Below are the code and all the weights of a small trained network. Each question names an input and a target symbol and asks about switching units off, where a switched-off unit gives its printed mean instead of its output.

import numpy as np


def w(rows, s, z=0):
    codes = np.array(rows[::2]) - 128.0
    scale = np.full(codes.shape[1], s)
    scale[-1] = z or s
    return codes * scale


def norm(h):
    return h / np.sqrt((h * h).mean(-1, keepdims=True) + 1e-5)


def f(y):
    return np.maximum(y, 0)


def softmax(a):
    e = np.exp(a - a.max(-1, keepdims=True))
    return e / e.sum(-1, keepdims=True)


def log_softmax(a):
    a = a - a.max(-1, keepdims=True)
    return a - np.log(np.exp(a).sum(-1, keepdims=True))


def net(x, mask):
    ids = ['αβγδεζηθλμξστφψω'.index(c) for c in x.split()]
    T = len(ids)
    res = E[ids] + P[:T]
    u = 0
    for l in range(2):
        r = norm(res)
        for j in range(2):
            rows = slice(2 * j, 2 * j + 2)
            q, k, v = (r @ M[l][rows].T for M in (Q, K, V))
            z = softmax(np.where(np.tri(T) > 0, q @ k.T / 2**0.5, -1e9)) @ v
            o = O[l][rows]
            res = res + np.where(mask[u + j], z, o[:, -1]) @ o[:, :-1]
        u += 2
        y = f(norm(res) @ A[l][:, :-1].T + A[l][:, -1])
        res = res + np.where(mask[u : u + 8], y, B[l][:, -1]) @ B[l][:, :-1]
        u += 8
    return log_softmax(norm(res)[-1] @ U[:, :-1].T + U[:, -1])


Q, K, V, O, A, B = {}, {}, {}, {}, {}, {}
E = w([
[180,135,95,161,108,171,48,85,30,137,125,152],'α',
[52,152,174,97,90,72,36,39,176,87,101,135],'β',
[54,114,110,154,203,139,148,96,134,193,21,206],'γ',
[108,97,184,146,92,137,144,145,214,57,189,111],'δ',
[93,86,61,188,99,183,109,145,89,25,85,111],'ε',
[132,252,135,102,69,186,133,87,122,57,156,108],'ζ',
[125,182,138,90,190,119,156,102,112,142,95,103],'η',
[160,107,148,225,186,114,183,90,180,139,185,107],'θ',
[139,126,101,56,202,156,82,114,127,122,111,146],'λ',
[170,60,115,169,166,222,235,203,56,143,115,175],'μ',
[51,45,165,93,51,171,114,180,151,79,90,196],'ξ',
[166,186,61,110,189,211,200,106,113,187,119,154],'σ',
[190,189,189,33,143,124,161,98,181,187,185,194],'τ',
[141,38,152,154,136,87,94,89,147,124,72,144],'φ',
[194,32,105,141,181,150,100,70,151,63,248,48],'ψ',
[109,158,166,142,101,184,131,90,30,130,112,93],'ω',
],0.0034)
P = w([
[140,113,115,115,113,60,117,180,145,149,129,125],'0',
[89,255,72,169,183,228,92,92,156,111,145,146],'1',
[137,63,162,90,103,112,160,105,86,109,115,128],'2',
[78,239,78,176,172,230,107,98,160,106,143,141],'3',
[126,65,166,95,104,125,167,104,88,104,98,127],'4',
[91,239,81,156,180,226,103,85,155,109,143,139],'5',
[129,68,178,96,100,138,169,97,100,115,92,123],'6',
[79,246,82,171,176,237,124,109,160,104,141,145],'7',
[131,72,186,97,105,148,167,104,101,119,92,130],'8',
[74,233,92,171,182,237,125,109,167,104,142,152],'9',
[135,66,197,94,105,154,164,104,105,112,98,121],'10',
],0.004)
Q[0] = w([
[133,116,60,157,105,170,83,112,225,126,170,253],'L0H0',
[157,88,183,115,97,7,191,199,103,178,125,20],'L0H0',
[163,91,186,86,66,58,102,144,92,138,122,114],'L0H1',
[165,59,167,40,116,88,157,137,28,155,83,136],'L0H1',
],0.0059)
K[0] = w([
[165,138,48,151,75,31,83,254,157,161,172,127],'L0H0',
[79,71,214,115,136,201,166,77,10,127,175,76],'L0H0',
[109,106,220,112,118,215,98,17,139,66,126,133],'L0H1',
[125,95,209,91,187,243,155,41,79,118,59,118],'L0H1',
],0.0044)
V[0] = w([
[75,209,82,235,165,175,97,98,23,55,132,95],'L0H0',
[50,131,21,127,130,245,119,103,215,153,250,232],'L0H0',
[56,134,156,164,121,117,214,242,205,79,133,3],'L0H1',
[104,159,23,183,205,134,242,143,96,168,81,138],'L0H1',
],0.0019)
O[0] = w([
[131,101,123,156,114,206,5,140,179,163,172,212,3],'L0H0',
[239,103,24,171,75,69,115,105,157,95,131,251,216],'L0H0',
[6,41,44,76,120,108,157,92,70,180,208,138,97],'L0H1',
[121,119,102,125,62,151,144,129,212,186,119,36,116],'L0H1',
],0.0026,0.00064)
A[0] = w([
[183,62,181,211,130,89,119,137,136,162,128,90,115],'L0N0',
[61,187,122,126,92,173,134,115,137,91,78,174,121],'L0N1',
[100,194,139,153,155,128,160,57,228,133,141,151,22],'L0N2',
[162,65,95,54,152,77,123,152,92,75,123,123,104],'L0N3',
[144,182,60,131,130,205,153,91,124,212,129,118,75],'L0N4',
[153,230,100,130,97,140,87,70,74,79,158,101,114],'L0N5',
[103,159,137,253,144,170,108,122,126,94,180,152,5],'L0N6',
[136,169,166,79,13,87,84,131,44,97,140,128,115],'L0N7',
],0.004,0.0027)
B[0] = w([
[149,126,123,119,133,92,146,74,32,98,147,174,163],'L0N0',
[190,104,106,132,170,110,130,102,136,136,178,76,255],'L0N1',
[140,77,81,132,108,195,115,180,60,98,118,121,201],'L0N2',
[147,152,176,143,141,156,55,179,134,105,118,105,167],'L0N3',
[91,88,162,103,50,82,68,116,168,59,142,86,223],'L0N4',
[113,59,118,157,174,134,191,175,149,158,100,170,218],'L0N5',
[133,183,113,2,132,130,109,130,148,147,117,148,188],'L0N6',
[132,105,133,185,121,161,127,98,228,191,149,122,176],'L0N7',
],0.0045,0.004)
Q[1] = w([
[77,152,11,63,219,195,112,127,153,131,144,152],'L1H0',
[98,63,149,166,116,148,113,172,114,225,64,169],'L1H0',
[100,189,2,107,222,161,86,115,119,129,160,95],'L1H1',
[82,142,15,124,234,192,74,49,189,124,134,122],'L1H1',
],0.0063)
K[1] = w([
[136,141,119,182,139,2,112,219,123,225,125,105],'L1H0',
[118,52,184,161,111,212,152,84,125,158,48,190],'L1H0',
[151,186,91,155,151,49,109,215,97,172,156,75],'L1H1',
[114,135,84,162,137,61,94,180,143,219,131,91],'L1H1',
],0.0062)
V[1] = w([
[101,79,126,140,106,138,144,184,106,140,47,192],'L1H0',
[145,96,99,157,182,126,76,98,118,5,165,101],'L1H0',
[135,156,142,70,169,140,57,213,110,164,145,99],'L1H1',
[38,177,89,143,144,154,44,82,167,115,47,115],'L1H1',
],0.0034)
O[1] = w([
[162,124,185,67,98,133,149,6,199,21,92,131,142],'L1H0',
[103,182,111,140,162,41,135,192,225,213,145,95,240],'L1H0',
[173,67,143,140,117,226,155,43,165,229,119,184,112],'L1H1',
[189,207,45,144,152,158,98,4,101,96,126,72,6],'L1H1',
],0.0031,0.0015)
A[1] = w([
[145,252,54,173,166,155,137,87,76,138,124,133,16],'L1N0',
[105,187,101,89,132,189,143,127,145,90,218,168,3],'L1N1',
[143,155,245,146,84,77,143,94,116,146,138,181,153],'L1N2',
[108,161,92,133,222,96,213,108,89,197,169,153,162],'L1N3',
[114,86,60,151,160,200,65,143,196,87,113,97,31],'L1N4',
[154,110,76,88,85,62,141,191,169,208,126,119,115],'L1N5',
[22,101,80,138,102,56,218,142,90,107,195,136,31],'L1N6',
[165,145,107,40,168,123,195,35,98,183,99,165,123],'L1N7',
],0.0042,0.0019)
B[1] = w([
[166,7,171,118,141,142,86,176,154,127,212,99,148],'L1N0',
[106,88,141,158,156,48,77,101,88,168,49,118,189],'L1N1',
[70,168,3,100,129,149,86,139,94,180,147,137,189],'L1N2',
[176,131,163,24,25,104,148,85,102,115,140,144,182],'L1N3',
[146,177,162,146,75,79,162,162,99,169,128,135,254],'L1N4',
[142,149,66,100,163,199,131,69,95,34,90,96,179],'L1N5',
[157,212,188,214,135,186,90,75,146,98,169,186,170],'L1N6',
[77,126,116,205,162,76,165,186,190,90,145,136,183],'L1N7',
],0.0047,0.0042)
U = w([
[212,198,220,113,192,145,70,170,164,133,38,151,156],'α',
[193,44,137,112,175,86,95,148,97,105,231,65,178],'β',
[183,158,91,83,93,181,113,62,120,17,86,58,123],'γ',
[154,193,177,115,69,82,157,41,74,131,190,219,224],'δ',
[94,155,106,150,131,60,44,54,213,197,148,68,146],'ε',
[65,110,98,98,160,50,54,143,2,146,68,142,113],'ζ',
[59,102,147,180,135,234,137,86,64,201,128,56,134],'η',
[49,203,158,185,156,185,94,206,162,68,205,124,79],'θ',
[213,121,134,171,133,183,229,124,235,190,173,124,46],'λ',
[78,48,173,64,35,131,84,159,199,102,110,151,28],'μ',
[84,95,108,184,216,59,190,81,176,70,72,167,118],'ξ',
[169,158,87,202,27,70,147,202,102,147,92,77,219],'σ',
[148,87,143,123,145,184,232,203,23,101,95,198,55],'τ',
[94,172,224,44,146,59,213,137,125,164,100,56,115],'φ',
[127,187,31,25,159,164,159,161,142,180,164,174,255],'ψ',
[189,96,51,209,134,189,54,94,102,155,120,225,72],'ω',
],0.0065,0.00095)

Each question gives the input, a string of symbols that net reads in full, and the target symbol t.
The units are the heads (2 rows each of Q, K, V and O) and the neurons (one row each of A and B). Each row of codes is followed by its name. A weight is (code - 128) times the scale printed after its matrix; where a second scale follows, it is the last column's (O, A, B and U).
mask holds one flag per unit, layer by layer, with each layer's heads first. A switched-off unit (its flag False) gives its mean, the last column of its rows in O or B, instead of its output. The means were averaged over made-up inputs and are rounded, as every weight is.
A unit's drop is (log p(t) with every unit on - log p(t) with that unit switched off) / (log p(t) with every unit on - log p(t) with every unit switched off).
The circuit of an input: a set's keep is (log p(t) with only the set's units on - log p(t) with every unit switched off) / (log p(t) with every unit on - log p(t) with every unit switched off). Starting from the 12 units with the biggest drops (on a tie, the unit counted first), units are removed one at a time, each time the one whose removal leaves the highest keep (on an exact tie, the one counted first), for as long as the keep stays at least 0.8.
units of the circuit, in order: the units of the circuit, biggest drop first
most important unit: the unit with the biggest drop
top k neurons: the k neurons with the biggest drops, biggest first
k most important neurons of layer l: the k neurons of layer l with the biggest drops, biggest first
heads that matter: for each layer, one digit per head in row order, 1 if its drop is at least 0.15 and else 0, layers parted by /
input γ γ ξ φ η γ, target γ: most important unit -> L1H0
input θ φ γ θ, target θ: top 2 neurons -> [L1N6 L0N4]
input μ λ ξ γ, target μ: units of the circuit, in order -> [L1H1 L0N4 L1H0]
input ζ ξ σ β λ θ θ γ τ γ, target ζ: heads that matter -> 00 / 00
input θ φ γ ξ λ β η η, target θ: heads that matter -> 01 / 01
input ξ ε θ α ζ σ, target ξ: heads that matter -> 01 / 10
input θ τ ζ γ θ, target δ: units of the circuit, in order -> [L1N3 L1N6 L0N0]
input φ α θ θ ω ψ, target φ: heads that matter -> 10 / 00
input μ δ θ σ, target μ: units of the circuit, in order -> [L0N4 L1H1]
input η β τ μ θ η μ ξ, target η: heads that matter -> 10 / 00
input β γ θ ζ σ ψ ζ ω, target β: heads that matter -> 00 / 01
input θ θ ξ λ ω ζ, target θ: top 2 neurons -> [L1N6 L0N4]
input θ γ γ β μ θ ζ, target λ: heads that matter -> 00 / 00
input φ θ θ γ, target φ: most important unit -> L0H0
input ξ ε γ λ φ μ θ β λ α, target ξ: top 2 neurons -> [L0N5 L0N4]
input ψ β ζ γ β β μ σ ζ ξ, target ψ: heads that matter -> 00 / 10
input μ μ θ ξ ξ ψ θ, target δ: top 3 neurons -> [L1N3 L1N6 L0N0]
input ε θ γ ψ γ λ γ ω ψ η, target ε: 2 most important neurons of layer 0 -> [L0N4 L0N1]
input θ δ α, target ω: 2 most important neurons of layer 1 -> [L1N2 L1N4]
input ξ σ β η, target ξ: heads that matter -> 01 / 10
input μ η ψ ζ, target μ: most important unit -> L1H1
input α β ζ σ, target α: heads that matter -> 01 / 00
input σ θ β η η τ φ σ, target σ: top 2 neurons -> [L0N4 L1N4]
input δ ζ θ φ, target δ: heads that matter -> 01 / 00
input α ξ τ, target ψ: top 2 neurons -> [L1N2 L0N1]
input ε α ξ σ θ φ λ μ ψ α, target ε: 2 most important neurons of layer 0 -> [L0N4 L0N6]
input α φ θ η, target α: most important unit -> L0H1
